Here is a tiny trained network, its code and every weight. The questions are about switching its units off for an input and a class, where a switched-off unit gives its printed mean instead of its output.

import numpy as np


def w(rows, s, z=0):
    codes = np.array(rows[::2]) - 128.0
    scale = np.full(codes.shape[1], s)
    scale[-1] = z or s
    return codes * scale


def f(y):
    return y / 2 * (1 + np.tanh(0.7978845608 * (y + 0.044715 * y**3)))


def log_softmax(a):
    a = a - a.max(-1, keepdims=True)
    return a - np.log(np.exp(a).sum(-1, keepdims=True))


def net(x, mask):
    res = np.array(x, float).reshape(1, 4) / 4 @ E
    y = f(res @ A[0][:, :-1].T + A[0][:, -1])
    res = res + np.where(mask, y, B[0][:, -1]) @ B[0][:, :-1]
    return log_softmax(res[-1] @ U[:, :-1].T + U[:, -1])


A, B = {}, {}
E = w([
[119,218,84,125,129,132,204,106,140,187,210],'x0',
[71,84,254,179,65,117,170,105,104,101,80],'x1',
[50,133,113,61,128,129,150,154,136,138,144],'x2',
[156,165,111,115,58,121,177,192,130,232,130],'x3',
],0.0085)
A[0] = w([
[166,77,77,107,146,133,57,162,127,97,94,96],'neuron 0',
[62,98,154,108,124,128,124,127,134,67,126,33],'neuron 1',
[121,138,117,122,124,125,136,129,131,144,118,63],'neuron 2',
[179,134,168,165,119,126,137,113,125,128,125,122],'neuron 3',
[141,136,135,124,127,128,135,121,113,137,117,44],'neuron 4',
[123,145,145,140,139,130,147,123,132,123,144,107],'neuron 5',
[136,147,99,126,145,121,130,124,119,155,133,87],'neuron 6',
[161,188,24,116,144,134,128,128,131,185,166,137],'neuron 7',
[128,133,130,131,131,122,134,120,135,111,135,113],'neuron 8',
[108,152,88,128,183,128,120,78,130,18,170,98],'neuron 9',
[123,125,130,119,139,119,119,116,118,135,133,88],'neuron 10',
[126,140,118,122,128,115,126,120,129,152,126,103],'neuron 11',
[131,113,142,121,124,112,140,151,134,179,122,118],'neuron 12',
[185,89,91,118,132,122,77,159,132,123,100,168],'neuron 13',
[113,130,102,113,146,131,118,133,122,91,127,254],'neuron 14',
[99,132,130,111,132,113,145,131,137,132,147,42],'neuron 15',
[171,139,109,142,121,124,122,127,137,141,141,94],'neuron 16',
[127,120,188,151,118,138,135,112,118,93,108,147],'neuron 17',
[97,150,76,94,109,129,146,161,128,250,136,166],'neuron 18',
[144,144,89,128,136,130,130,125,129,156,149,115],'neuron 19',
[128,128,124,132,131,124,124,107,130,108,138,102],'neuron 20',
[170,152,171,167,120,132,151,101,124,145,131,107],'neuron 21',
[117,130,113,122,127,126,138,134,127,161,129,89],'neuron 22',
[124,147,119,112,122,122,137,135,123,147,129,94],'neuron 23',
[131,135,125,128,125,131,121,119,145,140,128,58],'neuron 24',
],0.018,0.0032)
B[0] = w([
[165,113,114,143,88,134,117,33,163,130,114,188],'neuron 0',
[103,129,145,120,184,104,121,82,91,132,113,177],'neuron 1',
[163,128,116,139,156,153,147,136,148,128,114,134],'neuron 2',
[131,131,116,129,93,142,118,91,135,132,116,157],'neuron 3',
[163,139,111,127,154,164,159,105,168,126,110,125],'neuron 4',
[117,100,124,110,113,107,78,155,116,119,130,137],'neuron 5',
[154,131,131,152,169,130,181,114,145,132,130,158],'neuron 6',
[86,111,164,117,200,26,147,138,120,126,195,254],'neuron 7',
[152,127,126,135,135,136,142,114,143,132,115,130],'neuron 8',
[164,115,102,137,39,122,105,96,163,133,125,206],'neuron 9',
[150,132,130,146,133,142,148,113,143,132,122,127],'neuron 10',
[135,132,131,125,142,140,138,142,132,121,135,139],'neuron 11',
[129,136,112,130,112,135,105,151,126,112,144,155],'neuron 12',
[117,137,120,124,77,156,95,96,104,127,80,176],'neuron 13',
[125,119,134,136,83,100,104,106,125,127,151,163],'neuron 14',
[141,132,130,132,131,134,104,159,118,124,109,141],'neuron 15',
[94,126,142,112,149,128,130,132,106,121,100,153],'neuron 16',
[129,118,121,121,149,85,129,63,143,133,151,183],'neuron 17',
[130,142,123,132,92,161,133,254,129,128,167,243],'neuron 18',
[134,132,130,124,183,107,165,123,143,126,136,173],'neuron 19',
[154,142,124,134,123,148,162,96,144,141,102,135],'neuron 20',
[139,116,117,124,89,121,102,121,133,123,129,160],'neuron 21',
[154,121,116,131,148,161,156,144,147,134,120,148],'neuron 22',
[144,129,117,134,140,150,153,146,141,130,124,148],'neuron 23',
[160,138,133,140,152,155,162,113,143,132,109,127],'neuron 24',
],0.027,0.019)
U = w([
[83,96,164,105,204,90,123,55,124,131,120,196],'0',
[90,128,153,111,200,106,185,158,151,145,188,57],'1',
[178,143,113,152,193,198,174,97,155,136,77,6],'2',
[174,92,84,140,52,132,64,61,175,134,123,235],'3',
[137,164,77,124,66,255,89,172,112,144,100,87],'4',
],0.0088,0.0024)

Each question gives the input, the list of numbers given to net, and the class t.
The units are the neurons (one row each of A and B). Each row of codes is followed by its name. A weight is (code - 128) times the scale printed after its matrix; where a second scale follows, it is the last column's (A, B and U).
mask holds one flag per neuron, in row order. A switched-off neuron (its flag False) gives its mean, the last column of its row in B, instead of its output. The means were averaged over made-up inputs and are rounded, as every weight is.
A unit's drop is (log p(t) with every unit on - log p(t) with that unit switched off) / (log p(t) with every unit on - log p(t) with every unit switched off).
The circuit of an input: a set's keep is (log p(t) with only the set's units on - log p(t) with every unit switched off) / (log p(t) with every unit on - log p(t) with every unit switched off). Starting from the 12 units with the biggest drops (on a tie, the unit counted first), units are removed one at a time, each time the one whose removal leaves the highest keep (on an exact tie, the one counted first), for as long as the keep stays at least 0.8.
circuit, biggest first: the units of the circuit, biggest drop first
unit that matters most: the unit with the biggest drop
k most important neurons: the k neurons with the biggest drops, biggest first
drop when u is switched off: that unit's drop, to one decimal
input [-3,5,0,2], class 0: unit that matters most	neuron 9
input [-5,7,2,8], class 3: 3 most important neurons	neuron 7; neuron 17; neuron 18
input [4,-2,-3,-4], class 3: 2 most important neurons	neuron 9; neuron 1
input [5,-4,0,-6], class 0: 3 most important neurons	neuron 7; neuron 18; neuron 0
input [6,5,8,-6], class 3: 3 most important neurons	neuron 7; neuron 9; neuron 19
input [4,5,1,-1], class 0: 4 most important neurons	neuron 9; neuron 18; neuron 0; neuron 13
input [-2,3,3,-6], class 3: 3 most important neurons	neuron 7; neuron 9; neuron 19
input [5,7,0,-1], class 0: 2 most important neurons	neuron 9; neuron 18
input [-2,1,5,-4], class 3: 2 most important neurons	neuron 7; neuron 9
input [0,-5,-7,0], class 0: 2 most important neurons	neuron 7; neuron 18
input [-1,-3,-4,1], class 0: 2 most important neurons	neuron 9; neuron 18
input [-1,-6,-6,1], class 0: drop when neuron 7 is switched off	0.2
input [8,7,1,3], class 4: drop when neuron 7 is switched off	0.5
input [-4,6,8,-1], class 0: drop when neuron 1 is switched off	0.0
input [1,4,8,4], class 4: circuit, biggest first	neuron 7
input [1,-7,-1,-5], class 3: drop when neuron 9 is switched off	5.6
